Below is a small trained network, with its code and all its weights. Each question gives an input and a target symbol and asks what happens when units are switched off, that is, made to give their printed mean instead of their output.

import numpy as np


def w(rows, s, z=0):
    codes = np.array(rows[::2]) - 128.0
    scale = np.full(codes.shape[1], s)
    scale[-1] = z or s
    return codes * scale


def f(y):
    return y / 2 * (1 + np.tanh(0.7978845608 * (y + 0.044715 * y**3)))


def softmax(a):
    e = np.exp(a - a.max(-1, keepdims=True))
    return e / e.sum(-1, keepdims=True)


def log_softmax(a):
    a = a - a.max(-1, keepdims=True)
    return a - np.log(np.exp(a).sum(-1, keepdims=True))


def net(x, mask):
    ids = ['αβγδζημξπσω'.index(c) for c in x.split()]
    T = len(ids)
    res = E[ids] + P[:T]
    r = res
    for j in range(2):
        rows = slice(4 * j, 4 * j + 4)
        q, k, v = (r @ M[0][rows].T for M in (Q, K, V))
        z = softmax(np.where(np.tri(T) > 0, q @ k.T / 4**0.5, -1e9)) @ v
        o = O[0][rows]
        res = res + np.where(mask[j], z, o[:, -1]) @ o[:, :-1]
    y = f(res @ A[0][:, :-1].T + A[0][:, -1])
    res = res + np.where(mask[2:10], y, B[0][:, -1]) @ B[0][:, :-1]
    return log_softmax(res[-1] @ U[:, :-1].T + U[:, -1])


Q, K, V, O, A, B = {}, {}, {}, {}, {}, {}
E = w([
[127,135,201,10],'α',
[139,167,255,181],'β',
[151,115,93,93],'γ',
[177,154,37,117],'δ',
[237,171,144,96],'ζ',
[220,144,127,202],'η',
[222,122,37,226],'μ',
[54,226,111,128],'ξ',
[72,61,125,155],'π',
[135,50,51,29],'σ',
[254,139,114,113],'ω',
],0.011)
P = w([
[120,228,66,145],'0',
[39,194,136,159],'1',
[207,115,116,54],'2',
[129,210,117,142],'3',
[86,180,118,190],'4',
[194,87,163,112],'5',
[83,166,115,128],'6',
[9,125,150,146],'7',
[200,127,131,1],'8',
[71,160,125,118],'9',
],0.0099)
Q[0] = w([
[210,120,183,102],'h1',
[59,189,57,118],'h1',
[191,212,102,113],'h1',
[168,138,213,30],'h1',
[26,29,139,100],'h2',
[159,155,121,37],'h2',
[76,75,122,156],'h2',
[173,254,125,176],'h2',
],0.0085)
K[0] = w([
[73,136,86,46],'h1',
[175,161,179,158],'h1',
[65,98,149,122],'h1',
[110,52,185,87],'h1',
[123,181,86,174],'h2',
[121,67,112,75],'h2',
[122,255,164,181],'h2',
[180,36,90,90],'h2',
],0.0092)
V[0] = w([
[148,64,209,37],'h1',
[110,125,225,173],'h1',
[62,64,2,103],'h1',
[147,46,169,216],'h1',
[110,160,148,84],'h2',
[131,128,44,192],'h2',
[76,66,109,119],'h2',
[47,120,151,188],'h2',
],0.0076)
O[0] = w([
[171,60,167,92,109],'h1',
[191,184,173,89,73],'h1',
[135,66,49,181,99],'h1',
[149,125,136,200,1],'h1',
[114,139,132,106,166],'h2',
[146,126,172,244,118],'h2',
[141,50,1,174,70],'h2',
[254,137,84,157,31],'h2',
],0.0067,0.0045)
A[0] = w([
[175,178,201,94,143],'n1',
[243,236,131,219,138],'n2',
[155,50,253,206,230],'n3',
[118,132,181,204,170],'n4',
[247,12,124,97,251],'n5',
[49,208,135,246,144],'n6',
[92,193,206,68,112],'n7',
[113,39,172,91,58],'n8',
],0.0061,0.0026)
B[0] = w([
[108,123,155,103,196],'n1',
[166,158,194,111,156],'n2',
[188,130,39,2,139],'n3',
[178,93,99,106,140],'n4',
[175,119,46,120,177],'n5',
[200,34,116,139,205],'n6',
[131,37,129,108,253],'n7',
[186,113,185,149,146],'n8',
],0.0082,0.0056)
U = w([
[254,49,151,66,93],'α',
[179,72,201,202,142],'β',
[64,73,119,162,107],'γ',
[160,227,63,77,224],'δ',
[130,222,218,114,63],'ζ',
[62,203,82,128,156],'η',
[77,25,164,174,46],'μ',
[33,165,74,48,249],'ξ',
[27,130,218,140,95],'π',
[228,28,8,122,115],'σ',
[21,81,67,148,207],'ω',
],0.006,0.0022)

Each question gives the input, a string of symbols that net reads in full, and the target symbol t.
The units are the heads (4 rows each of Q, K, V and O) and the neurons (one row each of A and B). Each row of codes is followed by its name. A weight is (code - 128) times the scale printed after its matrix; where a second scale follows, it is the last column's (O, A, B and U).
mask holds one flag per unit, heads first, then neurons. A switched-off unit (its flag False) gives its mean, the last column of its rows in O or B, instead of its output. The means were averaged over made-up inputs and are rounded, as every weight is.
A unit's drop is (log p(t) with every unit on - log p(t) with that unit switched off) / (log p(t) with every unit on - log p(t) with every unit switched off).
The circuit of an input: a set's keep is (log p(t) with only the set's units on - log p(t) with every unit switched off) / (log p(t) with every unit on - log p(t) with every unit switched off). Starting from all 10 units, units are removed one at a time, each time the one whose removal leaves the highest keep (on an exact tie, the one counted first), for as long as the keep stays at least 0.8.
circuit, biggest first: the units of the circuit, biggest drop first
k most important neurons: the k neurons with the biggest drops, biggest first
which heads matter: for each layer, one digit per head in row order, 1 if its drop is at least 0.15 and else 0, layers parted by /
drop when u is switched off: that unit's drop, to one decimal
input π σ σ, target σ: which heads matter -> 11
input γ α η α η β, target α: circuit, biggest first -> [n3; h1]
input α α α δ, target ξ: circuit, biggest first -> [h2; n6]
input γ π ω σ π σ γ μ, target σ: which heads matter -> 11
input η η ζ σ ξ σ μ ω ω, target σ: circuit, biggest first -> [h1; n5]
input ζ α σ η δ μ δ σ η, target σ: circuit, biggest first -> [h1; n5]
input ω ζ β η, target ζ: which heads matter -> 10
input π β β ω ζ, target ζ: which heads matter -> 10
input γ ξ α ζ, target ξ: which heads matter -> 01
input ω μ σ ζ σ π, target σ: which heads matter -> 11
input α μ ξ η ξ γ β β, target α: 3 most important neurons -> [n3; n6; n4]
input δ β σ γ ω β, target σ: which heads matter -> 10
input ζ β δ π μ σ σ σ σ, target σ: drop when n1 is switched off -> 0.0
input σ α η α ω μ η σ ζ, target σ: drop when n5 is switched off -> 0.4
input ξ ζ ω α, target π: drop when h1 is switched off -> 0.1
